Here is a tiny trained network, its code and every weight. The questions are about switching its units off for an input and a target symbol, where a switched-off unit gives its printed mean instead of its output.

import numpy as np


def w(rows, s, z=0):
    codes = np.array(rows[::2]) - 128.0
    scale = np.full(codes.shape[1], s)
    scale[-1] = z or s
    return codes * scale


def f(y):
    return np.maximum(y, 0)


def softmax(a):
    e = np.exp(a - a.max(-1, keepdims=True))
    return e / e.sum(-1, keepdims=True)


def log_softmax(a):
    a = a - a.max(-1, keepdims=True)
    return a - np.log(np.exp(a).sum(-1, keepdims=True))


def net(x, mask):
    ids = ['αβγδεζθλμξπστφψω'.index(c) for c in x.split()]
    T = len(ids)
    res = E[ids] + P[:T]
    q, k, v = (res @ M[0].T for M in (Q, K, V))
    z = softmax(np.where(np.tri(T) > 0, q @ k.T / 3**0.5, -1e9)) @ v
    res = res + np.where(mask[0], z, O[0][:, -1]) @ O[0][:, :-1]
    y = f(res @ A[0][:, :-1].T + A[0][:, -1])
    res = res + np.where(mask[1:17], y, B[0][:, -1]) @ B[0][:, :-1]
    return log_softmax(res[-1] @ U[:, :-1].T + U[:, -1])


Q, K, V, O, A, B = {}, {}, {}, {}, {}, {}
E = w([
[69,91,163,162],'α',
[101,162,192,194],'β',
[86,115,204,151],'γ',
[21,198,98,160],'δ',
[104,139,220,166],'ε',
[77,105,172,153],'ζ',
[156,80,144,68],'θ',
[52,3,185,71],'λ',
[101,111,58,100],'μ',
[86,138,162,200],'ξ',
[76,80,190,139],'π',
[77,73,202,124],'σ',
[167,89,29,64],'τ',
[53,179,86,119],'φ',
[228,67,226,127],'ψ',
[177,6,82,92],'ω',
],0.017)
P = w([
[93,189,255,86],'0',
[109,127,151,171],'1',
[113,122,151,166],'2',
[117,129,141,171],'3',
[124,126,148,176],'4',
[121,119,147,169],'5',
[117,116,138,166],'6',
[117,103,142,152],'7',
[118,106,141,160],'8',
[118,103,147,155],'9',
[118,100,145,154],'10',
[110,95,147,143],'11',
[111,85,149,140],'12',
[120,104,154,145],'13',
],0.011)
Q[0] = w([
[128,99,196,169],'H0',
[12,109,212,182],'H0',
[15,181,97,134],'H0',
],0.011)
K[0] = w([
[157,132,169,44],'H0',
[90,235,207,1],'H0',
[86,183,116,134],'H0',
],0.0085)
V[0] = w([
[101,101,118,124],'H0',
[121,143,172,69],'H0',
[110,249,162,220],'H0',
],0.014)
O[0] = w([
[78,172,178,198,158],'H0',
[255,169,130,152,253],'H0',
[118,154,188,13,130],'H0',
],0.012,0.0062)
A[0] = w([
[122,94,182,189,112],'N0',
[116,43,63,83,254],'N1',
[74,189,198,66,179],'N2',
[70,209,54,67,20],'N3',
[57,151,137,154,197],'N4',
[85,116,71,148,111],'N5',
[101,166,148,100,161],'N6',
[74,206,141,159,244],'N7',
[185,132,191,118,168],'N8',
[174,174,127,200,112],'N9',
[224,80,115,120,238],'N10',
[208,116,116,47,27],'N11',
[107,114,221,112,175],'N12',
[100,104,40,56,148],'N13',
[248,152,91,77,56],'N14',
[112,86,185,181,126],'N15',
],0.011,0.0051)
B[0] = w([
[70,66,129,45,201],'N0',
[176,192,106,150,179],'N1',
[122,126,79,157,250],'N2',
[220,72,216,172,146],'N3',
[97,144,179,94,156],'N4',
[142,145,173,112,172],'N5',
[118,124,87,178,178],'N6',
[141,77,129,98,173],'N7',
[183,135,84,97,223],'N8',
[106,86,124,106,207],'N9',
[147,133,206,245,210],'N10',
[22,166,127,190,174],'N11',
[166,121,49,124,221],'N12',
[123,150,156,171,142],'N13',
[2,173,241,108,168],'N14',
[96,87,134,42,195],'N15',
],0.0085,0.016)
U = w([
[253,61,86,83,144],'α',
[165,33,102,207,12],'β',
[79,92,198,122,184],'γ',
[221,116,174,131,190],'δ',
[73,125,63,128,108],'ε',
[151,140,128,159,220],'ζ',
[11,150,108,145,55],'θ',
[5,189,186,177,82],'λ',
[143,75,166,76,105],'μ',
[141,98,43,117,179],'ξ',
[180,106,238,198,1],'π',
[146,149,229,189,121],'σ',
[158,187,145,255,224],'τ',
[207,125,223,116,197],'φ',
[217,128,129,161,248],'ψ',
[24,79,164,34,114],'ω',
],0.0082,0.003)

Each question gives the input, a string of symbols that net reads in full, and the target symbol t.
The units are the heads (3 rows each of Q, K, V and O) and the neurons (one row each of A and B). Each row of codes is followed by its name. A weight is (code - 128) times the scale printed after its matrix; where a second scale follows, it is the last column's (O, A, B and U).
mask holds one flag per unit, heads first, then neurons. A switched-off unit (its flag False) gives its mean, the last column of its rows in O or B, instead of its output. The means were averaged over made-up inputs and are rounded, as every weight is.
A unit's drop is (log p(t) with every unit on - log p(t) with that unit switched off) / (log p(t) with every unit on - log p(t) with every unit switched off).
The circuit of an input: a set's keep is (log p(t) with only the set's units on - log p(t) with every unit switched off) / (log p(t) with every unit on - log p(t) with every unit switched off). Starting from the 12 units with the biggest drops (on a tie, the unit counted first), units are removed one at a time, each time the one whose removal leaves the highest keep (on an exact tie, the one counted first), for as long as the keep stays at least 0.8.
circuit, biggest first: the units of the circuit, biggest drop first
most important unit: the unit with the biggest drop
top k neurons: the k neurons with the biggest drops, biggest first
drop when u is switched off: that unit's drop, to one decimal
input α λ φ δ α θ ε ε θ θ σ τ π, target α: circuit, biggest first	(H0, N14, N11, N12)
input β ω ξ, target θ: top 2 neurons	(N11, N14)
input λ ε ξ τ π ω ε ε α ε, target β: circuit, biggest first	(H0, N9)
input ε ψ δ γ ω ω ε φ π ε σ, target λ: circuit, biggest first	(H0, N11, N14)
input γ μ μ ψ ε δ γ β ω θ τ α ξ α, target τ: top 2 neurons	(N0, N15)
input ω φ ζ τ ζ ξ γ ω ξ ε ω ζ, target ω: circuit, biggest first	(H0, N10)
input ε τ γ μ τ ζ, target λ: circuit, biggest first	(H0, N14, N11)
input γ φ τ σ, target τ: top 2 neurons	(N0, N11)
input λ τ ε α ω β α, target β: top 2 neurons	(N9, N14)
input δ δ δ φ β ξ π σ, target ε: top 3 neurons	(N11, N12, N2)
input θ ω φ τ ε λ δ δ λ ψ λ, target π: circuit, biggest first	(H0, N10, N12)
input ξ θ ξ ε δ ω μ β γ, target ξ: top 3 neurons	(N12, N2, N10)
input γ θ λ ε ω π ξ θ ε τ, target τ: most important unit	N1
input ω σ β, target ω: top neuron	(N0)
input β δ τ μ δ δ δ ε ζ, target θ: top 4 neurons	(N11, N14, N2, N12)
input ω μ ω ξ ε ζ ω ω σ, target ω: top 2 neurons	(N0, N15)
input δ δ α σ ε ξ σ ε, target ε: top 2 neurons	(N11, N12)
input β δ ψ ε λ ψ θ α ω δ π σ α, target θ: top 3 neurons	(N11, N14, N2)
input α ξ ξ θ δ θ σ α ω α λ, target α: top 2 neurons	(N14, N12)
input θ ξ θ ω ξ ξ θ ε ε, target π: top 2 neurons	(N10, N12)
input ε ψ α, target λ: top 2 neurons	(N14, N11)
input ω μ δ α θ τ θ μ ε ε ξ, target ω: top neuron	(N10)
input ξ θ ω ω ξ τ β γ ψ ξ ε, target ξ: drop when N12 is switched off	0.2
input ε μ ω θ γ β, target λ: drop when N11 is switched off	1.1
input α φ β α α ω λ ξ δ τ δ ε, target α: drop when N11 is switched off	0.1
input θ τ ε φ ε ξ ε ξ σ, target π: drop when N12 is switched off	0.2
